Here are made-up objects, facts about them, and rows of numbers that follow some of those facts. Name the object behind each unnamed row.

Named rows:
stise: [-18 -46  39 -26  10  -6  21  -5   5 -22  -9  26 -17 -17  42 -25  -7]
votises: [ 27 -36  32 -26  23 -10 -54   9 -18  23  38  31 -32 -22 -47  -2  32]
senol: [-34 -37  16 -48 -27 -15   0 -16   1  31  34 -22  37 -11  14   6  -1]
flele: [ -7 -49  27 -40  38  21   0 -32   3  -5   2   8  23 -14   0 -24   5]
drubrul: [ -3 -53  -9  -8  32   3 -53 -24 -24  -3  -5  15  26 -22   4 -24  -3]
stune: [-36   5  13 -26 -43 -28 -17  14  35  25   7   0   7 -33  32  16 -11]
drakul: [-39 -50  26  -3 -31 -41 -10  42  16  11  36 -17   2 -13  18   5 -40]
vararen: [-25  -8  -1 -15 -29 -25 -41  -1  12  44  26  -3  19 -35  -3  21 -29]
grarak: [ 11 -18  19 -40   5   8 -37 -29  16   7  -2  46 -17 -34 -24   5  20]
gregek: [ 22  -4  33 -55  -8 -13  21  22  14  72  74  15   5  -8  33  34  22]
plobiben: [-17 -33  41 -37  25  -2  -1  -8  23 -29 -10   2   5 -25  27 -34  22]
drustes: [-10 -59  15 -49  21  11  10 -34 -11 -11   0  34   9   5  -1  -5 -12]
gavum: [-32  12  -8  38 -29 -21  55  29  11  -5  28 -31  47  30  49  16   0]
gritra: [-24  42  -2  26 -16   8  11 -13  -5 -24 -25  20 -26   0  -6  -7  33]
skora: [-30  16  13  24   8   7  20   9  21 -42 -16   1 -13  20  -5 -25  15]
stema: [-35  19 -21  -4 -31   1  38 -15  -2   5  20 -46  40  43   3  33   2]
pladon: [ -6  21 -12  35 -22  11  21  23  32  42  32  30  10  27 -14  55 -50]
staklon: [ 23  39  -8  33   3 -10  -1 -15 -10 -32 -33  -4 -36 -33   0   5  10]
gruplel: [ 38  12 -29  29  17   9  -3 -16 -11  -8 -34  21 -22 -13 -36  18 -38]
lakur: [ 42  16   0   3  64  19 -24  13  19  -7   3  15 -10 -43 -31  13  -8]
fofur: [ 23   2 -32 -50  -2  -8  13  26 -14  12  38 -39   5   1  38  40   8]
nipun: [ -3  27  33  13 -49 -39 -15   8  12  49   1 -29   2 -30  16   5 -27]
mozos: [  8   4  34  11 -54 -49   2  16  -6  52   5 -34  11 -19  22 -10  -8]
siful: [ 54 -26  15 -12   8   4   3 -26  -2  35   3  27  13   8  -1 -23  12]
skuple: [  0  12   5  13  10 -12  47 -29 -16 -50 -19 -14 -28  11  12  -1  42]
dratral: [  2  14 -28  51  -2   1  13  21  -2 -43 -26  21 -12  17   0 -17  38]
bosoflin: [ 24  32 -26 -44  -3  38  -5  -2 -36 -15 -21  -7 -42  37 -24 -18  36]
pemol: [ 17  18  21  11   4  16  43  29  30  53  48 -26  35  23  19  34 -10]
lastak: [ 19  33 -42  25  22  38 -30 -14 -38   5 -20  18 -15  10  -3 -15 -13]
dratron: [ 23  43 -10  23  10  14 -19 -28 -29  -4 -32  -5 -26  -3 -33  11  -2]
zigun: [ 36   3   2  46  24   5   3 -12 -14   6  -8  23  12  14  -9  -6  14]

Facts:
{bogo, drutos, gretra, gruplel, klastum, nobos, pavum, petrim, roskos, staklon, stuklun, teplam, zazener} ζ c
{bosoflin, dratron, kasus, lastak, pemol, stumik, tuklum, zigun} ζ g
{brona, deveskes, drakul, drubrul, drustes, duskun, fako, flele, grarak, gregek, grugom, kemus, kuru, kuvi, laki, legok, mubrapo, plobiben, pozin, risodrun, senol, sipek, skibor, skidil, skuda, stise, stune, takos, tetrum, tregro, vararen, vevas, vofla, votises} ζ a
{buflem, gopatrek, meti, mozos, nipun, siful} ζ e
{dratral, fluflu, ketra, lofas, skuple, storos, vestinuk} ζ f
{fofur, lakur, nezu} ζ d
{gavum, griflesum, gritra, gusa, klaplofur, klaskas, kodrir, lipen, ludrok, mezos, pladon, plukube, sekor, skamam, skigrol, skora, skule, stema, trekuples, vibrifum} ζ b
{bogo, bosoflin, brona, buflem, dratral, dratron, drubrul, drustes, drutos, duskun, fako, flele, gopatrek, grarak, gretra, gritra, grugom, gruplel, gusa, kasus, kemus, ketra, klaplofur, klaskas, klastum, kuru, kuvi, laki, lakur, lastak, lipen, lofas, mezos, mubrapo, nobos, petrim, plobiben, plukube, pozin, roskos, siful, skamam, skibor, skidil, skora, skuda, skule, skuple, staklon, stise, takos, teplam, tregro, tuklum, vestinuk, vofla, votises, zigun} Ξ 774
{deveskes, drakul, fluflu, fofur, gavum, gregek, griflesum, kodrir, legok, ludrok, meti, mozos, nezu, nipun, pavum, pemol, pladon, risodrun, sekor, senol, sipek, skigrol, stema, storos, stuklun, stumik, stune, tetrum, trekuples, vararen, vevas, vibrifum, zazener} Ξ 530
{bogo, brona, deveskes, dratron, gruplel, kasus, lakur, lastak, nipun, nobos, roskos, skibor, staklon, vararen} η j
{bosoflin, buflem, dratral, fako, lipen, skidil, skora, trekuples} η m
{drakul, ketra, laki, ludrok, pavum, petrim, pozin, sekor, sipek, skamam, tuklum, votises} η i
{drubrul, gretra, kemus, kodrir, lofas, mozos, mubrapo, storos, stuklun, takos, vofla, zigun} η l
{drustes, flele, fluflu, fofur, gavum, gopatrek, gregek, griflesum, gusa, klastum, kuru, legok, meti, mezos, nezu, pemol, plobiben, risodrun, senol, siful, skuple, stema, stise, stumik, tregro, vestinuk, vevas, zazener} η h
{drutos, duskun, grarak, gritra, grugom, klaplofur, klaskas, kuvi, pladon, plukube, skigrol, skuda, skule, stune, teplam, tetrum, vibrifum} η k
bosoflin ε [klaskas]
dratron ε [mezos, vibrifum]
drubrul ε [bogo, skule, plobiben]
drustes ε [lastak]
duskun ε [nezu]
fako ε [gregek, klaskas]
flele ε [pavum, kasus]
fluflu ε [pavum, stuklun]
fofur ε [klaskas, nezu]
grarak ε [pemol]
gregek ε [nezu]
griflesum ε [ketra]
grugom ε [siful]
gruplel ε [petrim, fluflu]
gusa ε [risodrun, drustes]
kemus ε [skule]
ketra ε [stuklun, bogo, gregek, klaskas]
klaplofur ε [stuklun, klaskas]
kuru ε [bosoflin]
lakur ε [gregek]
lastak ε [sipek, klaskas]
legok ε [risodrun]
lofas ε [pemol, lastak]
ludrok ε [klaskas]
meti ε [teplam]
mezos ε [bogo, klaskas]
nezu ε [klaskas]
pavum ε [stuklun, lipen]
pemol ε [drubrul, fako, nezu]
petrim ε [sipek, ketra]
pladon ε [pemol, gregek]
plukube ε [fluflu]
pozin ε [petrim]
risodrun ε [lofas, drustes]
roskos ε [gregek]
sekor ε [pavum]
senol ε [stuklun]
siful ε [sipek, gregek]
sipek ε [fofur]
skamam ε [zigun, vibrifum, brona]
skibor ε [kuvi]
skule ε [bogo]
stema ε [skule]
storos ε [duskun, gregek]
stumik ε [vestinuk, siful, petrim]
takos ε [klaskas, skule]
teplam ε [fofur, plobiben]
tetrum ε [vibrifum]
tregro ε [pavum, votises]
trekuples ε [staklon]
vararen ε [gusa]
vestinuk ε [vofla]
vibrifum ε [siful, skule, lastak]
votises ε [nezu]
zigun ε [pemol]

Which object is each row?
Some rows may be objects named above.
[  0 -36   2 -34  17  15 -20  -9  25   4 -23  58 -14 -28 -20   1 -23] => grugom
[  6  26  -6  58  -2 -11  -6   4  -9 -12 -30  19 -10  -5  10 -21   2] => kasus
[  3   2   6  34  29  26  -9  -3 -15 -16 -10 -12  -6  24 -47  -9   8] => skamam
[ 11 -15   4  64   1 -26  -6  13 -16 -15 -17  -1 -24  19 -11 -27  25] => tuklum
[-14  48  -2  21  -7   4  16 -15   1 -33 -24  21 -28   9   4  -5  28] => gritra
[ -7 -16  18  -4  46  22 -44  -6   6  -7  -4  23 -13 -39 -13 -30 -14] => skibor
[ 29  21 -14  29  24   4   6 -34 -23 -12  -4 -11 -13   8 -40  33  21] => lofas
[ -5  18 -24 -29   9  25   9 -25 -53 -30   0 -11 -17  53   8 -10  27] => mezos
[-36  49 -34  19  -6  32   2  -4  36  20  -2 -20  40  25 -18  27 -30] => vibrifum
[ -3 -40   0 -50  26  21 -37  -2 -31  -9  -5  18 -25  -9   3 -24 -28] => takos
[  4  23 -12  59   3  -7  -4   4  -8 -11 -37  22 -21 -15   2 -27   0] => kasus
[-23 -13  22 -27 -14 -17 -21 -11  11  -9 -12  30 -19 -46   5 -15  20] => kuvi
[ 47  44  -3  21  57  22 -12   2   6  13 -17   9 -24 -14 -26  12  -5] => roskos
[-24   4   0  24 -20   7  37   1  15 -38 -25  28 -30  29   4 -12  -1] => lipen
[ 13  20  14  14  20   9  48 -18   4 -31 -24 -25  -5   6  25 -14  15] => klastum
[ 10 -28   7  -8 -34 -27  17  -5   9  58  12 -21  49  17  33 -11  -8] => meti
[ 49  46  -6  30  45  25  -3   1   7  12  -1  10 -24 -17 -34  12  -5] => roskos
[  1  55 -30  -3   8  47 -21 -25 -20 -11 -24  24 -33  20 -33 -11  24] => klaplofur
[ 23  14  -6  34  11 -17  29   5 -18 -31 -39  -1 -35   9  13   4 -18] => gretra
[-41  32   5  29 -25 -33  38  13  -3  -4  13 -29  11  10  31  28  -9] => kodrir
[ 12  44  -8  40  38  14  -4  -4   4 -35 -50 -32 -18 -27   2 -12 -16] => bogo
[ 20 -22   8  -2 -40 -16  17   6   5  55   8 -25  49   6  37  -2 -11] => meti
[-23   7   2 -27 -12  10 -31  14  49  34  13 -11  41 -25  -8   9 -32] => tetrum
[ -4  -3  -4  10 -35  -7  51   8   7  18  15 -20  28  41  15  34 -26] => stumik
[  4  32 -47  38  14  33 -11 -16  -7 -14 -22  45  -2   7 -21  -6   5] => plukube
[ 43  18   2   4  70  15 -22  -5  12  -8  -8   9 -22 -48 -25  16  -4] => lakur
[-32  52  -6  40 -17   0  29  23  43  12   2 -19  14  17  23  17 -19] => skigrol
[ 46   8  -2  14  15  -2 -19 -10 -29 -15  -6 -25 -27   8 -70  24  32] => petrim
[-38  -1  -9  23 -31 -40 -38  25  13  38  17  18  32 -37  39  -9 -33] => deveskes
[ -7 -31  42 -15  -5 -38 -43   3 -12 -21  -1   9 -19 -23 -21 -28  30] => laki
[ 17 -36  39 -29  20  -4 -49  13 -22  18  36  28 -29 -16 -31 -13  19] => votises
[ 21  22  20   5  -3  16  52  20  11  52  38 -37  32  17  10  32  -9] => pemol
[ 21  24 -20  44  -7  -7   6   3   9 -26 -36  13 -19 -12  11  -4  18] => drutos
[-37 -40  11  -9 -35 -43   9  27  19   3  25  -3  41 -10  62 -11   2] => vevas
[-18 -48  21 -19 -11 -17 -26  35  11  37  48  -9  14   6 -20   7 -51] => sipek
[ 21  29 -44  21  19  26 -32  -4 -39  -1 -33  25  -6  13  -4 -22  -6] => lastak
[-19   7 -21  24 -30 -29  -3  16 -20  27  25 -43  21  36 -36  34  -5] => sekor
[-19  44 -34  17  -1  26  -1  21 -24 -31 -22  29 -33  26  32 -27  30] => klaskas
[ 23   9  -4  52  10  -3  29  -4 -13 -33 -32  -6 -34  -3  15   6 -21] => gretra
[-17 -23  43 -16   8 -37 -22 -14 -13 -12   8  18 -20 -41  13 -19  27] => vofla
[ 21  42 -17 -34   0  40 -15  -6 -40 -21 -21  -2 -41  26 -10 -19  29] => bosoflin
[ 25   3 -29  20  15  23  -9  19 -45 -23 -10  -1 -37  42 -32   0  -4] => ketra
[  7 -31  15 -50  19  36 -24  20  -8   2   8  43 -47   4  -6 -27   4] => fako
[ 25  35 -29 -29   2  47  -1 -16 -43 -19 -18  -6 -38  36 -16 -10  33] => bosoflin
[ -3  20   3  16  -5 -20  41 -14 -26 -54 -19 -13 -23  21   7  10  45] => skuple
[ -2 -68  15 -17  17   4 -43   2 -10  -2  -6  18 -16  -5 -38 -14 -19] => pozin
[ 12  19 -25  49  -7   8  24  14  -4 -38 -24   9 -15  20   9  -2  34] => dratral
[-19  37 -41  -3   2  36  -7 -46 -19 -29 -38  10  -2  22 -38   1  17] => skule

The same objects again, as new rows of numbers:
Known rows:
pavum: [ 17   4   0 -16 -59   5  -6  16  10  21  -6  15  16   3]
mozos: [ 17  -8 -16 -13 -75   3  17  13  25   2 -27  16 -10  -5]
vevas: [-11  -8   3  12 -61  -1  -5   5   9 -18  -3  11  17  13]
buflem: [  5   3 -15 -11  19  13  27  19  16   7 -12   7 -10 -14]
gruplel: [ 29   5  -4 -11  28  13  -1  -5   0  15  18  -4 -12  -7]
griflesum: [ 12   7   3  -2 -72  -5  -3  15  13  -6   7   9   9  -4]
brona: [ -3   2   2   3  36   3   4  -5 -21  -7  -1 -14   1  11]
bosoflin: [  3  17   6   8  56  -5  -7  -4  -7  11 -14   3 -13 -19]
sekor: [  6   8  -4 -13 -79   6  -8   4  12   4   6   9  11   4]
skamam: [ 2  0  0 -7 42  5  3  2 11 -8 17 -8 -6 -8]
lastak: [  7  12   4   4  54  -6  -4 -16 -10  13 -22  -6 -21 -10]
lofas: [ -3  21  -5   3  31 -13   9 -17   8   6 -15  -4 -23 -18]
petrim: [ 12   3   4 -13  49   5   3  18   2  15   5  -2  -1  -8]
vararen: [  2  -9  -1   2 -78  -1  -9 -11  -1 -22  -6  -5   4  11]
legok: [ -1  -5   4   9 -65  -5  -6   5  12 -27   7   6  11   7]
zigun: [  3   5   3   8  64 -12  -4 -16   1  11 -14  -1 -16 -10]
sipek: [ -6   3   8  -4 -61 -12  -7   8  -6 -13 -12  -2  15   7]
gusa: [ 1  1  2  4 34  2  8 11  6 -9 15 -3 -1 -6]
gritra: [-10 -17  -7  -6  37   8   7  -4  -6   7   4  -5  -8   4]
flele: [-12  22   0   7  16   8  -3  -4   1  -3  42   4   8   7]
deveskes: [ -1  -9  -3   3 -59   4  -7 -11  -5 -16 -12   1  10  17]
plukube: [ -9  -2  -9 -16  10   8   2  -5 -11  21  25  -5  -6   0]
zazener: [ 18 -18   0   3 -41   5  -1  16  21   3 -12  19   7   0]
laki: [-21   4   1   0  50   9   1  -4  -3 -12   9  -5  15  11]
storos: [  6  10  -5  -2 -71 -15  -2 -18  21   0 -27   5 -20 -16]
senol: [ -3  10   2   5 -81  -2 -11   3   5  -8  18  10  19   9]
vibrifum: [  1 -27  -2 -14 -67  -9  -3   2   0  -2 -12  -8  -7   0]
nobos: [ 21 -12  -4  -5  55  16   5  -1   1   7  -9   0  -9   1]
takos: [ -3   6   4   4  11  -4   0  -9  -7  -8  24 -15  -8   1]
teplam: [ 11 -22  -1 -13  35   0   3   3  -8  18   2 -11 -17 -10]
skule: [-10 -10   0 -10  25  -4   7  11 -18  13  -7 -14  -7   0]

Rows to name:
Some rows may be objects named above.
[  6  -9  -3   5 -56   2   0  11  19 -11  -8  15  13   6] => gavum
[ -2  42  -6   2 -91 -10  -3 -11  16  13 -15  23   2  -9] => fluflu
[-5 -2 -3  0 40 13  7 10 -1 -3  8  1  4  1] => skora
[-15   7   2  15  43   2   2   3  -1 -11  14   0  14  10] => stise
[  3 -25  -6 -14 -84  -5  -7   3   1  -4  -4  -9  -8  -6] => pladon
[ 6 11  5  1 27 -4  7 16  0 -2 16 -3 -4 -8] => mezos
[  4 -28  -8 -10  58  10   4  -1  -2  18   2  -3 -12  -1] => drutos
[ -7  -9   0 -12  21  -3  10  11 -22  10  -4 -13  -7   0] => skule
[  1 -24  -3 -16 -83  -4  -6  -2   0  -3  -1  -7 -10  -6] => pladon
[ -8   1   8  -6 -68  -9  -8   7  -3 -15 -10  -2  21   7] => sipek
[-16  17  -9   9  48   3   8 -17   4   6 -21   9 -15 -14] => dratral
[ 10   3   9  10 -36 -14 -12  -1  12   3 -31  14   0 -14] => pemol
[-15 -29  -4  -6 -63   0  -7  -9  -5  -5  -8  -1  12  15] => stune
[-10  -4   1   0 -48   1  -9  -1   7 -14 -10   6  22  16] => drakul
[-14 -26  -2  -8 -81  -6 -11  -8  -6 -14  -1  -8  -5   5] => tetrum
[ 21   1  -9 -13 -90  -3  15  20  30  -6 -14  12  -8 -15] => meti
[-10  10   5   4  16   0  -1   7 -17 -14  18 -12   0  -6] => fako
[-13  15   5   1  15  -2   0   1 -15 -12  19 -11   0  -5] => fako
[  1  12   6   5  55  -4  -5  -6  -8  12 -16   4 -12 -18] => bosoflin
[  4 -15  -2  -2 -65   0 -10 -11  -3 -21  -7  -6   7  11] => vararen
[ 12  18  -6  -9  11  -2  25  23  18   3  -2   1 -12 -20] => siful
[ -3  14   6   7  54  -6  -6  -5  -8  10  -8   1 -12 -17] => bosoflin
[ 17  19  -7 -12  15  -2  25  24  16   3  -3   1 -15 -18] => siful
[ 10   2   4  13 -33  -9 -15 -13  24  -5 -15  17  -5 -15] => stumik
[-19   5   1   4  48   7   0  -3  -2 -10   8  -4  15  11] => laki
[  8   0   2 -13 -80  -4  -6   9  10 -11  -5  -1   9  -3] => ludrok
[ -6   6  11   5 -70 -14  -3  18  -6 -11  -7   4  17   8] => gregek
[ 29  -5   0 -10  36   6   2   1   0   6   5 -10 -19 -10] => roskos
[  2  19  -2   7  52   4  -5 -22  -8  27 -15   4  -9   1] => kasus
[ 16   7   0   4  55  -3  -7 -25   0   5 -11  -7 -22 -12] => dratron
[  7 -18  -4  -2 -58   0   0   4  10  -4 -14   7   3  10] => kodrir
[  6  22  -2   6  50   5  -4 -19  -9  23 -16   5 -14   2] => kasus

